Look-ups in named tables: a row name and a column name give one cell, copied from the table.

fop =
	ziki	tenapel	nugas	tifib	ribo
nas	664	874	550	231	332
dugurun	271	559	845	609	281
sil	519	192	360	685	858
gipesop	269	664	820	658	287
vob	759	360	221	461	800

tenapel of gipesop = 664
tifib of dugurun = 609
ziki of nas = 664
tifib of nas = 231
ribo of vob = 800
nugas of vob = 221
nugas of sil = 360
ribo of sil = 858
ribo of dugurun = 281
tifib of sil = 685
tifib of gipesop = 658
nugas of dugurun = 845
nugas of nas = 550
nugas of gipesop = 820
ziki of dugurun = 271
tenapel of dugurun = 559
tenapel of nas = 874
tifib of vob = 461

gufutep.csv
,rop,bopebo,puru,bam,palo,tedif
lakemub,94,109,132,23,183,106
fulipu,59,90,124,14,168,91
pibik,119,88,180,75,84,184
finisa,161,189,213,133,87,150
votudul,104,199,84,197,116,115

fulipu, bopebo => 90
votudul, bopebo => 199
finisa, tedif => 150
lakemub, bopebo => 109
finisa, rop => 161
votudul, puru => 84
finisa, bam => 133
pibik, tedif => 184
lakemub, palo => 183
finisa, puru => 213

suviked:
|  | bovi | pagup | pif | gizenom | mamuve | mes | ged | kibad | visaku | kipapi |
|---|---|---|---|---|---|---|---|---|---|---|
| lefoz | 8.40 | 4.13 | 6.79 | 4.82 | 8.45 | 1.76 | 4.90 | 7.61 | 6.65 | 6.91 |
| migob | 7.84 | 0.42 | 5.73 | 4.99 | 6.80 | 5.90 | 3.75 | 5.83 | 8.39 | 4.21 |
| mikeveg | 2.79 | 9.62 | 3.13 | 5.06 | 5.54 | 3.41 | 8.40 | 6.51 | 4.42 | 5.14 |
| bune | 6.24 | 5.07 | 3.62 | 3.93 | 8.07 | 1.84 | 7.38 | 8.20 | 7.97 | 4.98 |
| noz | 2.78 | 8.77 | 2.47 | 4.61 | 5.75 | 3.23 | 8.57 | 6.85 | 5.04 | 4.89 |

mamuve of lefoz is 8.45
gizenom of mikeveg is 5.06
mes of bune is 1.84
ged of migob is 3.75
mamuve of bune is 8.07
pif of bune is 3.62
visaku of migob is 8.39
kibad of bune is 8.20
kipapi of migob is 4.21
pif of migob is 5.73
bovi of noz is 2.78
mamuve of mikeveg is 5.54
bovi of migob is 7.84
pif of noz is 2.47
gizenom of noz is 4.61
ged of mikeveg is 8.40
ged of noz is 8.57
pagup of bune is 5.07

kerigo =
        pokonu  mibaf    ruv  ladil    bur  kasari
rig      2.867  5.499  3.129  3.540  9.295   5.116
lav      2.867  3.893  3.129  3.540  9.924   5.116
mosap    2.117  3.936  3.129  3.540  8.241   5.116
nilasa   2.867  5.810  3.129  3.540  0.219   4.004

bur of mosap: 8.241
ladil of lav: 3.540
bur of nilasa: 0.219
ruv of nilasa: 3.129
bur of rig: 9.295
ladil of nilasa: 3.540
mibaf of nilasa: 5.810
mibaf of rig: 5.499
kasari of mosap: 5.116
pokonu of rig: 2.867
pokonu of mosap: 2.117
pokonu of nilasa: 2.867
Row with the largest mibaf: nilasa

tafu =
        pitusaf  pevit
muzev        88    252
dabut        36    247
sekoru      181     69
zap          58    240
zib         214    167
mut          95    133
kam         183     81
rap          63    212
bib         229     71
dit         246     81
vob         179     68
rinelu      205    164
geve        218    162

pevit of rap is 212
pitusaf of dit is 246
pevit of geve is 162
pitusaf of sekoru is 181
pevit of kam is 81
pitusaf of zib is 214
pitusaf of muzev is 88
pitusaf of rinelu is 205
pitusaf of geve is 218
pitusaf of vob is 179
pevit of bib is 71
pevit of dabut is 247
pitusaf of bib is 229
pevit of dit is 81
pitusaf of kam is 183
pevit of mut is 133
pitusaf of mut is 95
pitusaf of rap is 63
pevit of vob is 68
pevit of rinelu is 164
Which row has the largest pitusaf? dit

nizeneg:
        bese  vodon   geb  lemulu  sukoda   nal   vun  linuge  rasig
des      618    485  -619    -384     366   479  -414    -477    129
ravifu  -648   -498  -270     538      56  -316   500    -664   -394
kove    -499    460   466    -670    -741  -470  -495     549   -183
pevu     356   -570  -355     211     667   602   401    -419   -116
seba     644    582  -542    -368     234   441  -219    -233    -90
lak     -411   -709  -334     366     252   -94   436    -579   -189
rop      516    573   -46    -524      16   359  -456     377    462
pip      496    653   158    -396    -287    89  -701     529    404
tonus    470    659  -592    -653     590   381  -310    -462     16
tulofu  -520    599   335    -505    -385  -582  -473     505    -39
vamip   -305    656   462    -500    -560  -772  -435     579     86

What is the geb of tulofu in nizeneg?
335
What is the lemulu of tonus in nizeneg?
-653
What is the lemulu of kove in nizeneg?
-670
What is the linuge of lak in nizeneg?
-579
What is the sukoda of lak in nizeneg?
252
What is the vodon of pevu in nizeneg?
-570
What is the rasig of pip in nizeneg?
404
What is the vodon of lak in nizeneg?
-709
What is the linuge of pip in nizeneg?
529
What is the nal of seba in nizeneg?
441
What is the linuge of des in nizeneg?
-477
What is the bese of tulofu in nizeneg?
-520
Row with the largest linuge: vamip

nide
          nodebo    fekig  lozuget     kuzo      gef
lalemip   55.286   44.164  -74.343  -53.922  -76.209
fepe      53.379  -62.940  -39.045   34.722   49.765
nopa     -99.832  -37.574   52.485  -61.515  -49.426
sel      -66.482  -64.300   57.057   30.551  -34.839
bis       40.550  -88.945  -50.626   63.657   51.261

What is the nodebo of sel in nide?
-66.482
What is the gef of bis in nide?
51.261
What is the lozuget of nopa in nide?
52.485
What is the fekig of fepe in nide?
-62.940
What is the kuzo of bis in nide?
63.657
What is the nodebo of fepe in nide?
53.379
What is the kuzo of lalemip in nide?
-53.922

Table vab
         ris  budafi  kof  safadu  bel  morig  savopof
petezod   78      77  119     100  123    105       82
tig      104     102   96     118  108     90      104
gapon    106     107   99      97   91    104      106
zazuf    140     126   72     223  111     11      156
belib     97      96  105     118  105     90      102
tave     156     150   51     180   84     27      166
ropa     115     116   84     109   84     94      116
pid      105     107   97      98   89    104      106
legare   128     135   73      64   59    115      121
nor      189     190   14     158   45     27      194

morig of petezod is 105
safadu of petezod is 100
kof of pid is 97
budafi of tave is 150
savopof of gapon is 106
morig of belib is 90
safadu of tave is 180
safadu of nor is 158
bel of ropa is 84
savopof of ropa is 116
kof of belib is 105
morig of tave is 27
bel of pid is 89
safadu of belib is 118
Which row has the largest budafi? nor

